Below are the code and all the weights of a small trained network. Each question names an input and a target symbol and asks about switching units off, where a switched-off unit gives its printed mean instead of its output.

import numpy as np


def w(rows, s, z=0):
    codes = np.array(rows[::2]) - 128.0
    scale = np.full(codes.shape[1], s)
    scale[-1] = z or s
    return codes * scale


def norm(h):
    return h / np.sqrt((h * h).mean(-1, keepdims=True) + 1e-5)


def f(y):
    return y / 2 * (1 + np.tanh(0.7978845608 * (y + 0.044715 * y**3)))


def softmax(a):
    e = np.exp(a - a.max(-1, keepdims=True))
    return e / e.sum(-1, keepdims=True)


def log_softmax(a):
    a = a - a.max(-1, keepdims=True)
    return a - np.log(np.exp(a).sum(-1, keepdims=True))


def net(x, mask):
    ids = ['αβγδεημξστφψ'.index(c) for c in x.split()]
    T = len(ids)
    res = E[ids] + P[:T]
    r = norm(res)
    for j in range(2):
        rows = slice(3 * j, 3 * j + 3)
        q, k, v = (r @ M[0][rows].T for M in (Q, K, V))
        z = softmax(np.where(np.tri(T) > 0, q @ k.T / 3**0.5, -1e9)) @ v
        o = O[0][rows]
        res = res + np.where(mask[j], z, o[:, -1]) @ o[:, :-1]
    y = f(norm(res) @ A[0][:, :-1].T + A[0][:, -1])
    res = res + np.where(mask[2:6], y, B[0][:, -1]) @ B[0][:, :-1]
    return log_softmax(norm(res)[-1] @ U[:, :-1].T + U[:, -1])


Q, K, V, O, A, B = {}, {}, {}, {}, {}, {}
E = w([
[124,174,38,163,167],'α',
[42,168,221,158,186],'β',
[101,136,119,68,173],'γ',
[242,246,125,144,216],'δ',
[105,43,136,182,127],'ε',
[24,104,111,184,144],'η',
[142,194,53,112,12],'μ',
[166,163,240,145,236],'ξ',
[115,68,58,248,84],'σ',
[204,91,85,207,86],'τ',
[187,77,120,153,165],'φ',
[145,100,101,163,96],'ψ',
],0.013)
P = w([
[141,88,129,54,122],'0',
[72,126,148,199,112],'1',
[67,148,81,212,117],'2',
[112,147,69,222,101],'3',
[126,177,150,155,25],'4',
[113,254,191,107,59],'5',
[99,212,180,170,11],'6',
],0.0099)
Q[0] = w([
[151,96,99,144,120],'h1',
[88,72,194,145,115],'h1',
[141,107,76,195,245],'h1',
[207,101,129,139,203],'h2',
[211,174,205,80,120],'h2',
[103,124,97,202,198],'h2',
],0.012)
K[0] = w([
[130,116,194,117,109],'h1',
[156,105,127,114,218],'h1',
[173,95,130,3,69],'h1',
[148,68,155,78,188],'h2',
[118,111,101,217,184],'h2',
[153,82,107,62,105],'h2',
],0.012)
V[0] = w([
[181,5,172,209,92],'h1',
[124,140,152,230,238],'h1',
[248,166,171,150,110],'h1',
[222,115,141,122,78],'h2',
[151,17,218,157,206],'h2',
[132,102,4,139,68],'h2',
],0.014)
O[0] = w([
[44,68,193,68,102,181],'h1',
[65,50,67,130,242,211],'h1',
[57,208,113,75,140,52],'h1',
[25,218,89,67,148,84],'h2',
[137,148,252,73,95,92],'h2',
[45,100,107,238,61,254],'h2',
],0.012,0.0056)
A[0] = w([
[192,153,80,174,84,55],'n1',
[102,141,52,48,6,187],'n2',
[124,62,8,130,90,145],'n3',
[77,209,122,141,118,247],'n4',
],0.013,0.0014)
B[0] = w([
[153,158,104,68,89,193],'n1',
[138,122,23,210,254,165],'n2',
[106,96,37,79,186,254],'n3',
[194,153,126,135,139,186],'n4',
],0.014,0.0074)
U = w([
[171,106,26,225,117,139],'α',
[233,83,174,142,221,112],'β',
[242,172,98,154,22,214],'γ',
[131,249,62,115,241,174],'δ',
[109,62,197,114,51,210],'ε',
[229,1,152,224,112,48],'η',
[145,149,90,135,85,3],'μ',
[153,135,158,47,201,126],'ξ',
[68,75,143,195,70,76],'σ',
[30,186,96,140,85,78],'τ',
[64,163,171,108,136,142],'φ',
[52,188,119,217,59,103],'ψ',
],0.0068,0.004)

Each question gives the input, a string of symbols that net reads in full, and the target symbol t.
The units are the heads (3 rows each of Q, K, V and O) and the neurons (one row each of A and B). Each row of codes is followed by its name. A weight is (code - 128) times the scale printed after its matrix; where a second scale follows, it is the last column's (O, A, B and U).
mask holds one flag per unit, heads first, then neurons. A switched-off unit (its flag False) gives its mean, the last column of its rows in O or B, instead of its output. The means were averaged over made-up inputs and are rounded, as every weight is.
A unit's drop is (log p(t) with every unit on - log p(t) with that unit switched off) / (log p(t) with every unit on - log p(t) with every unit switched off).
The circuit of an input: a set's keep is (log p(t) with only the set's units on - log p(t) with every unit switched off) / (log p(t) with every unit on - log p(t) with every unit switched off). Starting from all 6 units, units are removed one at a time, each time the one whose removal leaves the highest keep (on an exact tie, the one counted first), for as long as the keep stays at least 0.8.
units of the circuit, in order: the units of the circuit, biggest drop first
most important unit: the unit with the biggest drop
which heads matter: for each layer, one digit per head in row order, 1 if its drop is at least 0.15 and else 0, layers parted by /
drop when u is switched off: that unit's drop, to one decimal
input ψ δ η α, target ψ: units of the circuit, in order	[h1; h2]
input η ψ ε δ δ φ, target ε: which heads matter	01
input γ ξ η ξ, target γ: units of the circuit, in order	[h1]
input τ β β ψ δ, target β: units of the circuit, in order	[h2; h1; n3]
input γ ψ δ ε, target γ: which heads matter	10
input α μ η τ ξ δ δ, target γ: units of the circuit, in order	[n1; n3]
input ε δ σ, target ε: which heads matter	01
input η φ δ, target η: which heads matter	10
input ψ δ σ ε, target ψ: which heads matter	11
input α δ τ γ η ξ, target α: which heads matter	11
input ε ε τ ψ, target ε: which heads matter	01
input γ σ ε ξ δ γ, target ε: units of the circuit, in order	[h2; n3]
input ε α ε φ, target ε: which heads matter	00
input δ γ φ, target δ: most important unit	h1
input ψ σ α, target ψ: which heads matter	11
input ψ ε δ, target ψ: units of the circuit, in order	[h2; h1]
input η δ β α, target η: drop when h2 is switched off	0.4
input ξ ε φ, target ξ: drop when h2 is switched off	0.6
input δ ε σ γ, target δ: drop when h1 is switched off	0.2
input ψ ψ η, target ψ: most important unit	h1
